Below is a small trained network, with its code and all its weights. Each question gives an input and a class and asks what happens when units are switched off, that is, made to give their printed mean instead of their output.

import numpy as np


def w(rows, s, z=0):
    codes = np.array(rows[::2]) - 128.0
    scale = np.full(codes.shape[1], s)
    scale[-1] = z or s
    return codes * scale


def f(y):
    return y / 2 * (1 + np.tanh(0.7978845608 * (y + 0.044715 * y**3)))


def log_softmax(a):
    a = a - a.max(-1, keepdims=True)
    return a - np.log(np.exp(a).sum(-1, keepdims=True))


def net(x, mask):
    res = np.array(x, float).reshape(1, 8) / 4 @ E
    y = f(res @ A[0][:, :-1].T + A[0][:, -1])
    res = res + np.where(mask, y, B[0][:, -1]) @ B[0][:, :-1]
    return log_softmax(res[-1] @ U[:, :-1].T + U[:, -1])


A, B = {}, {}
E = w([
[123,130,130,127,126,132,127],'x0',
[131,132,125,130,127,126,131],'x1',
[109,53,153,32,112,52,186],'x2',
[254,158,163,74,77,125,91],'x3',
[127,130,127,126,127,127,131],'x4',
[134,56,69,167,20,189,153],'x5',
[166,96,215,179,150,177,203],'x6',
[103,191,167,184,58,47,147],'x7',
],0.0068)
A[0] = w([
[254,140,154,111,110,120,89,85],'n1',
[146,84,214,188,150,142,216,129],'n2',
[85,129,26,96,90,61,65,93],'n3',
[117,181,179,102,206,105,111,78],'n4',
[81,149,54,94,98,86,57,79],'n5',
[117,70,86,158,39,156,141,86],'n6',
[161,204,91,202,126,207,79,102],'n7',
[212,161,179,69,79,144,89,107],'n8',
[137,73,93,160,59,148,132,70],'n9',
[110,47,138,40,90,72,170,151],'n10',
[118,100,62,150,51,173,174,230],'n11',
[123,157,164,120,206,84,116,86],'n12',
[162,89,220,187,137,162,209,90],'n13',
[142,57,90,162,58,148,113,111],'n14',
[169,79,96,49,176,211,103,87],'n15',
[23,127,120,150,190,153,163,116],'n16',
[114,173,176,159,35,84,146,94],'n17',
[123,175,148,171,56,68,140,114],'n18',
[138,149,150,126,201,85,113,93],'n19',
[158,58,87,82,182,200,79,122],'n20',
[122,73,139,57,114,68,188,97],'n21',
[134,160,95,180,147,161,101,50],'n22',
[109,171,153,179,36,63,150,123],'n23',
[78,169,68,74,92,106,87,88],'n24',
[128,155,158,121,213,81,103,128],'n25',
[126,127,114,99,158,158,116,250],'n26',
[98,165,180,179,53,73,121,99],'n27',
[38,92,112,189,177,112,149,82],'n28',
[124,157,181,116,201,98,90,79],'n29',
[110,75,155,43,105,80,178,90],'n30',
[142,120,233,164,145,176,195,96],'n31',
],0.0074,0.011)
B[0] = w([
[33,59,50,147,14,100,189,152],'n1',
[210,130,68,96,144,131,49,162],'n2',
[230,125,74,87,149,144,84,157],'n3',
[96,166,165,59,53,200,145,138],'n4',
[204,115,58,93,137,171,80,144],'n5',
[91,204,189,31,71,177,163,145],'n6',
[57,141,143,223,120,172,77,172],'n7',
[42,28,53,165,21,44,195,159],'n8',
[65,218,137,21,61,232,206,133],'n9',
[121,156,155,220,138,160,55,180],'n10',
[174,153,221,98,119,72,112,234],'n11',
[105,183,159,47,72,198,175,136],'n12',
[199,129,43,67,139,151,75,151],'n13',
[95,189,187,62,113,151,166,151],'n14',
[82,116,85,125,209,139,223,156],'n15',
[104,70,91,128,22,40,164,158],'n16',
[69,118,99,126,214,135,197,142],'n17',
[123,109,123,131,205,127,175,147],'n18',
[123,170,146,98,88,161,148,133],'n19',
[77,131,134,142,221,112,215,171],'n20',
[49,175,110,227,126,223,78,149],'n21',
[6,161,44,161,93,253,155,124],'n22',
[117,121,116,113,236,116,185,158],'n23',
[187,102,73,102,139,162,78,141],'n24',
[137,156,205,78,63,157,129,154],'n25',
[162,121,195,148,147,54,121,244],'n26',
[122,107,110,127,217,158,185,144],'n27',
[62,54,44,117,2,82,187,145],'n28',
[113,163,143,93,88,165,136,134],'n29',
[52,168,112,233,114,215,92,147],'n30',
[198,111,43,81,130,159,52,147],'n31',
],0.0075,0.011)
U = w([
[114,184,176,43,75,179,149,72],'0',
[92,40,48,150,31,82,167,69],'1',
[95,157,117,251,135,211,70,84],'2',
[200,111,35,73,152,155,66,84],'3',
[146,120,161,139,140,84,122,255],'4',
[111,108,114,126,233,132,202,66],'5',
[151,120,176,140,130,84,107,202],'6',
[139,126,166,141,129,82,99,202],'7',
],0.013,0.0083)

Each question gives the input, the list of numbers given to net, and the class t.
The units are the neurons (one row each of A and B). Each row of codes is followed by its name. A weight is (code - 128) times the scale printed after its matrix; where a second scale follows, it is the last column's (A, B and U).
mask holds one flag per neuron, in row order. A switched-off neuron (its flag False) gives its mean, the last column of its row in B, instead of its output. The means were averaged over made-up inputs and are rounded, as every weight is.
A unit's drop is (log p(t) with every unit on - log p(t) with that unit switched off) / (log p(t) with every unit on - log p(t) with every unit switched off).
The circuit of an input: a set's keep is (log p(t) with only the set's units on - log p(t) with every unit switched off) / (log p(t) with every unit on - log p(t) with every unit switched off). Starting from the 12 units with the biggest drops (on a tie, the unit counted first), units are removed one at a time, each time the one whose removal leaves the highest keep (on an exact tie, the one counted first), for as long as the keep stays at least 0.8.
circuit, biggest first: the units of the circuit, biggest drop first
most important unit: the unit with the biggest drop
top k neurons: the k neurons with the biggest drops, biggest first
drop when u is switched off: that unit's drop, to one decimal
input [3,4,-4,-6,1,-2,2,8], class 5: top 2 neurons -> n23; n27
input [-7,-4,-5,-6,-4,3,-6,-7], class 5: most important unit -> n20
input [-5,6,6,3,0,1,5,8], class 5: circuit, biggest first -> n23; n17
input [-3,-6,-6,8,6,-3,0,7], class 1: circuit, biggest first -> n8; n1
input [6,-4,-4,-7,5,-4,0,5], class 1: circuit, biggest first -> n28; n16
input [-7,-4,5,-6,-3,4,-2,0], class 6: top 2 neurons -> n11; n8
input [1,-2,6,3,0,5,6,0], class 2: circuit, biggest first -> n10; n21
input [2,-4,4,5,5,0,-8,7], class 3: circuit, biggest first -> n3; n5
input [2,-1,-3,-1,-5,5,-7,4], class 3: top 3 neurons -> n3; n5; n24
input [-4,-2,-4,6,1,4,5,-2], class 1: top 3 neurons -> n1; n8; n10
input [0,1,-3,-6,0,-2,7,-6], class 3: top 2 neurons -> n2; n31
input [6,-4,3,-4,-1,-4,6,-3], class 3: top 2 neurons -> n2; n31
input [-3,-4,0,4,2,-7,1,7], class 0: circuit, biggest first -> n4; n12
input [1,-5,8,7,5,5,-5,-4], class 2: most important unit -> n10
input [3,-5,-3,8,-6,7,-5,2], class 1: top 3 neurons -> n8; n1; n25
input [0,2,8,-7,-8,-6,-6,-6], class 2: top 3 neurons -> n10; n21; n30
input [-3,2,-2,-1,5,3,7,-4], class 3: circuit, biggest first -> n13; n2
input [-1,6,1,7,5,3,-2,7], class 1: top 3 neurons -> n8; n1; n20
input [-5,-3,5,8,2,-5,-7,-8], class 1: top 2 neurons -> n8; n1
input [7,-2,5,3,-6,-6,-2,-8], class 5: circuit, biggest first -> n15
input [2,1,6,6,-1,-2,-1,-4], class 1: top 4 neurons -> n8; n1; n11; n7
input [-5,-1,2,-6,4,1,-8,-2], class 3: top 2 neurons -> n3; n5
input [3,-4,8,-7,8,6,-2,-6], class 2: top 4 neurons -> n10; n21; n30; n8
input [-3,-5,-4,2,5,-5,2,8], class 5: drop when n23 is switched off -> 0.1
input [1,6,-7,2,-6,-3,-8,5], class 3: drop when n16 is switched off -> 0.0
input [3,7,-4,3,-2,-6,-2,-7], class 5: drop when n17 is switched off -> -0.1
